Here is a tiny trained network, its code and every weight. The questions are about switching its units off for an input and a target symbol, where a switched-off unit gives its printed mean instead of its output.

import numpy as np


def w(rows, s, z=0):
    codes = np.array(rows[::2]) - 128.0
    scale = np.full(codes.shape[1], s)
    scale[-1] = z or s
    return codes * scale


def softmax(a):
    e = np.exp(a - a.max(-1, keepdims=True))
    return e / e.sum(-1, keepdims=True)


def log_softmax(a):
    a = a - a.max(-1, keepdims=True)
    return a - np.log(np.exp(a).sum(-1, keepdims=True))


def net(x, mask):
    ids = ['ΓΞΠΨΩαβζηθλστ'.index(c) for c in x.split()]
    T = len(ids)
    res = E[ids] + P[:T]
    u = 0
    for l in range(3):
        r = res
        for j in range(2):
            rows = slice(3 * j, 3 * j + 3)
            q, k, v = (r @ M[l][rows].T for M in (Q, K, V))
            z = softmax(np.where(np.tri(T) > 0, q @ k.T / 3**0.5, -1e9)) @ v
            o = O[l][rows]
            res = res + np.where(mask[u + j], z, o[:, -1]) @ o[:, :-1]
        u += 2
    return log_softmax(res[-1] @ U[:, :-1].T + U[:, -1])


Q, K, V, O = {}, {}, {}, {}
E = w([
[151,117,78,135,225,118,148,152,147,129,109,153],'Γ',
[96,125,150,56,105,153,176,168,165,151,121,136],'Ξ',
[123,111,78,136,155,155,23,71,67,216,140,135],'Π',
[144,89,139,176,165,125,125,49,112,98,186,80],'Ψ',
[47,122,131,208,94,192,115,183,145,87,115,137],'Ω',
[85,154,180,139,109,67,136,132,82,188,237,100],'α',
[107,137,151,97,110,48,51,174,171,151,123,63],'β',
[41,221,74,130,144,77,158,144,137,99,205,113],'ζ',
[131,54,100,111,103,112,53,162,156,131,236,162],'η',
[196,166,114,152,99,151,124,191,144,122,172,38],'θ',
[120,83,111,85,96,108,140,135,27,95,143,104],'λ',
[101,127,122,169,62,34,157,80,183,144,126,151],'σ',
[148,75,3,145,69,117,162,163,75,180,109,99],'τ',
],0.019)
P = w([
[130,101,177,200,118,84,56,245,139,99,147,202],'0',
[158,51,102,26,63,186,85,94,213,74,128,123],'1',
[161,58,105,28,59,199,98,101,226,93,154,136],'2',
[160,73,105,34,67,195,118,106,229,113,172,148],'3',
[161,71,109,46,77,198,131,116,232,124,182,146],'4',
[159,66,95,64,85,203,123,134,235,136,186,146],'5',
[155,65,100,63,100,191,126,137,239,143,197,136],'6',
[150,58,101,72,99,177,121,139,227,155,195,132],'7',
[137,58,97,79,116,196,125,150,242,169,188,109],'8',
[119,34,97,92,119,193,111,159,226,167,186,103],'9',
[107,30,101,107,127,189,114,172,233,174,182,72],'10',
[112,2,103,104,120,186,82,168,191,160,182,63],'11',
],0.008)
Q[0] = w([
[152,170,186,55,144,165,174,140,57,111,45,185],'0.h1',
[104,107,101,90,104,109,108,92,14,62,141,127],'0.h1',
[157,146,86,158,194,93,138,106,107,107,80,123],'0.h1',
[81,57,45,131,153,166,118,131,111,162,240,254],'0.h2',
[154,179,134,136,118,135,246,106,56,112,47,124],'0.h2',
[117,189,169,176,195,118,143,128,97,127,20,105],'0.h2',
],0.0076)
K[0] = w([
[122,190,21,169,95,83,156,15,179,136,148,92],'0.h1',
[62,79,98,143,177,188,193,158,217,223,136,50],'0.h1',
[119,108,207,57,62,96,102,121,189,135,108,93],'0.h1',
[139,132,230,194,87,65,124,179,142,173,103,208],'0.h2',
[102,122,74,57,113,172,119,90,215,122,103,59],'0.h2',
[158,139,87,13,118,110,111,57,205,142,243,3],'0.h2',
],0.007)
V[0] = w([
[119,46,133,175,208,119,139,166,205,140,124,89],'0.h1',
[89,184,139,100,116,173,126,183,173,254,190,112],'0.h1',
[111,156,135,77,192,203,91,141,109,71,110,158],'0.h1',
[169,150,219,115,135,77,113,109,100,126,21,211],'0.h2',
[172,197,130,123,81,121,170,169,113,100,86,194],'0.h2',
[112,145,93,68,99,140,118,84,215,76,172,83],'0.h2',
],0.0067)
O[0] = w([
[239,153,153,173,211,138,186,184,206,147,125,196,185],'0.h1',
[97,218,156,69,95,169,138,114,229,148,139,137,156],'0.h1',
[51,101,127,147,220,156,78,150,153,97,102,105,126],'0.h1',
[184,115,142,127,98,83,110,141,194,167,154,35,64],'0.h2',
[216,137,133,117,167,108,92,142,140,2,130,90,129],'0.h2',
[150,137,184,188,26,195,60,181,74,117,98,143,2],'0.h2',
],0.0083,0.003)
Q[1] = w([
[92,84,75,129,126,95,94,171,159,241,211,153],'1.h1',
[137,156,132,88,117,89,123,153,87,111,17,122],'1.h1',
[132,171,131,189,170,121,108,108,135,197,92,92],'1.h1',
[157,202,192,93,177,96,151,111,107,90,2,133],'1.h2',
[131,191,178,178,132,171,189,75,99,189,107,66],'1.h2',
[176,115,145,152,149,106,106,143,120,103,174,156],'1.h2',
],0.0098)
K[1] = w([
[127,159,146,207,148,67,115,128,93,124,145,211],'1.h1',
[117,115,84,68,29,148,115,205,147,124,87,32],'1.h1',
[199,180,160,2,159,169,91,176,139,133,94,225],'1.h1',
[88,86,126,151,109,205,182,56,167,87,139,38],'1.h2',
[93,140,179,125,86,213,181,122,121,32,175,108],'1.h2',
[148,64,152,123,106,113,118,122,165,145,149,173],'1.h2',
],0.0087)
V[1] = w([
[140,139,112,214,177,136,52,49,144,159,112,93],'1.h1',
[135,158,119,225,97,131,125,183,75,132,122,48],'1.h1',
[39,113,74,84,150,62,130,118,160,157,71,89],'1.h1',
[48,70,118,254,65,142,121,164,167,104,97,180],'1.h2',
[112,142,67,204,137,91,201,15,165,206,143,89],'1.h2',
[65,60,132,67,114,141,119,79,152,88,120,114],'1.h2',
],0.0064)
O[1] = w([
[100,136,96,185,92,49,159,10,183,117,101,62,7],'1.h1',
[132,190,61,198,119,112,135,218,151,203,122,108,6],'1.h1',
[147,190,157,112,45,19,166,115,185,73,173,239,129],'1.h1',
[121,148,127,129,87,120,223,130,254,112,93,117,136],'1.h2',
[248,187,95,97,138,151,126,115,49,105,127,202,6],'1.h2',
[180,104,84,151,159,116,54,167,184,170,72,188,117],'1.h2',
],0.0076,0.0019)
Q[2] = w([
[104,252,128,165,153,83,118,119,63,60,80,99],'2.h1',
[25,125,164,150,155,106,129,196,120,134,155,116],'2.h1',
[167,157,173,167,114,152,45,95,149,145,43,149],'2.h1',
[175,5,78,142,75,139,102,146,158,158,245,139],'2.h2',
[164,180,106,131,146,91,112,55,68,144,31,146],'2.h2',
[110,203,121,124,115,63,70,105,77,150,2,45],'2.h2',
],0.0071)
K[2] = w([
[121,40,105,76,108,185,101,64,135,115,117,154],'2.h1',
[163,139,166,118,97,145,92,130,164,137,130,103],'2.h1',
[184,100,69,135,157,96,115,145,118,89,92,154],'2.h1',
[136,154,162,147,109,63,92,255,134,130,93,142],'2.h2',
[134,52,106,86,88,141,134,54,122,110,104,75],'2.h2',
[125,124,77,112,100,187,134,43,178,142,147,68],'2.h2',
],0.0099)
V[2] = w([
[146,202,1,134,160,195,178,143,113,90,108,151],'2.h1',
[178,32,94,116,86,153,158,116,129,139,127,233],'2.h1',
[60,130,151,157,138,118,150,116,106,169,57,106],'2.h1',
[143,155,230,155,244,169,95,109,86,125,181,160],'2.h2',
[117,163,88,27,140,165,216,142,193,158,107,124],'2.h2',
[106,192,106,182,156,52,131,129,133,43,169,189],'2.h2',
],0.0057)
O[2] = w([
[108,111,56,68,72,150,140,97,147,46,112,101,36],'2.h1',
[177,2,133,49,67,192,105,130,127,144,61,118,84],'2.h1',
[137,118,89,130,132,132,215,149,163,192,150,204,30],'2.h1',
[73,111,55,154,120,115,106,16,188,177,78,68,145],'2.h2',
[173,160,153,129,144,46,142,180,26,127,4,128,157],'2.h2',
[137,72,171,207,136,223,121,115,112,126,116,135,252],'2.h2',
],0.0071,0.0042)
U = w([
[222,104,97,124,241,118,163,162,145,78,82,173,109],'Γ',
[129,102,184,22,133,175,184,139,189,150,95,107,77],'Ξ',
[159,172,113,99,109,185,37,62,85,174,100,155,162],'Π',
[182,78,159,135,166,120,176,60,141,88,109,71,87],'Ψ',
[118,126,153,199,78,191,89,139,124,60,59,162,191],'Ω',
[163,158,212,135,121,127,162,111,75,183,172,132,17],'α',
[169,139,162,97,134,50,41,158,153,105,38,82,209],'β',
[106,204,69,91,128,111,121,125,138,51,142,130,144],'ζ',
[163,34,107,108,124,103,78,163,185,95,195,149,5],'η',
[254,168,130,133,75,167,109,162,151,94,130,29,199],'θ',
[100,37,134,68,131,96,142,151,35,68,124,97,135],'λ',
[192,125,142,162,29,65,140,75,148,107,81,202,243],'σ',
[190,108,7,144,53,123,179,140,113,178,100,111,158],'τ',
],0.0062,0.0034)

Each question gives the input, a string of symbols that net reads in full, and the target symbol t.
The units are the heads (3 rows each of Q, K, V and O). Each row of codes is followed by its name. A weight is (code - 128) times the scale printed after its matrix; where a second scale follows, it is the last column's (O and U).
mask holds one flag per head, layer by layer. A switched-off head (its flag False) gives its mean, the last column of its rows in O, instead of its output. The means were averaged over made-up inputs and are rounded, as every weight is.
A unit's drop is (log p(t) with every unit on - log p(t) with that unit switched off) / (log p(t) with every unit on - log p(t) with every unit switched off).
The circuit of an input: a set's keep is (log p(t) with only the set's units on - log p(t) with every unit switched off) / (log p(t) with every unit on - log p(t) with every unit switched off). Starting from all 6 units, units are removed one at a time, each time the one whose removal leaves the highest keep (on an exact tie, the one counted first), for as long as the keep stays at least 0.8.
units of the circuit, in order: the units of the circuit, biggest drop first
unit that matters most: the unit with the biggest drop
which heads matter: for each layer, one digit per head in row order, 1 if its drop is at least 0.15 and else 0, layers parted by /
drop when u is switched off: that unit's drop, to one decimal
input τ Ψ λ ζ λ ζ, target λ: units of the circuit, in order : (0.h1; 2.h1; 0.h2; 2.h2)
input σ σ β λ λ σ ζ, target θ: units of the circuit, in order : (0.h2; 1.h2; 2.h2)
input λ β Ξ Ψ Ξ Π λ, target η: units of the circuit, in order : (0.h1; 2.h2; 1.h2)
input Γ Γ Π Ψ λ λ σ Ξ λ β σ, target Ψ: unit that matters most : 0.h1
input β λ λ, target α: units of the circuit, in order : (2.h1; 1.h2)
input Ξ ζ σ Ω λ λ λ θ, target β: units of the circuit, in order : (2.h2; 0.h1; 1.h2)
input λ Ψ λ θ λ α, target η: units of the circuit, in order : (2.h2; 0.h1)
input λ λ λ λ ζ θ λ λ ζ Ξ α, target η: units of the circuit, in order : (2.h2; 0.h1; 1.h2)
input Ω Π λ Ω λ η, target Γ: which heads matter : 00 / 01 / 01
input η θ ζ λ θ λ Ψ, target Ξ: which heads matter : 01 / 01 / 00
input β Ξ λ τ β Ψ τ Ψ θ, target α: units of the circuit, in order : (2.h1; 1.h2; 0.h2)
input ζ Ξ σ λ Ω λ η λ λ, target Ω: which heads matter : 01 / 00 / 01
input Ξ λ α, target β: which heads matter : 10 / 10 / 01
input σ ζ Π Γ ζ Γ λ Ξ Γ, target θ: unit that matters most : 0.h2
input λ Γ λ Π, target η: which heads matter : 10 / 00 / 01
input λ Ω λ ζ ζ Ξ β Π Γ, target η: units of the circuit, in order : (2.h2; 0.h1)
input Γ λ λ Γ Ξ λ Ψ, target Ψ: which heads matter : 10 / 00 / 01
input Ψ λ λ, target τ: which heads matter : 11 / 10 / 10
input τ λ Γ Ξ Ξ Ξ Π ζ λ λ θ ζ, target λ: units of the circuit, in order : (2.h1; 0.h2; 2.h2)
input λ Ω θ, target η: unit that matters most : 2.h2
input α Ξ Ξ, target Π: units of the circuit, in order : (1.h2; 0.h1; 2.h2; 0.h2)
input Ξ θ Ξ λ λ Γ, target β: units of the circuit, in order : (2.h2; 0.h1; 1.h1; 2.h1)
input ζ β λ λ Ξ Γ β Ψ β λ, target Ω: units of the circuit, in order : (0.h2; 2.h2)
input σ λ Ψ λ Γ Π σ Γ Ξ, target θ: which heads matter : 01 / 01 / 00
input θ ζ Ψ Ω ζ λ λ, target ζ: which heads matter : 00 / 11 / 11
input α τ σ, target Π: units of the circuit, in order : (1.h2; 0.h1; 1.h1; 2.h2)
input τ λ λ Γ τ λ ζ τ λ α Ξ Ξ, target λ: unit that matters most : 0.h2
input Ω λ λ ζ τ, target Γ: units of the circuit, in order : (1.h2; 2.h2)
input λ Ξ Ξ θ Ξ Π Γ Ψ λ, target η: drop when 0.h1 is switched off : 1.0
input λ Γ λ λ Ω Γ Ξ Γ η τ Γ, target η: drop when 1.h1 is switched off : 0.2
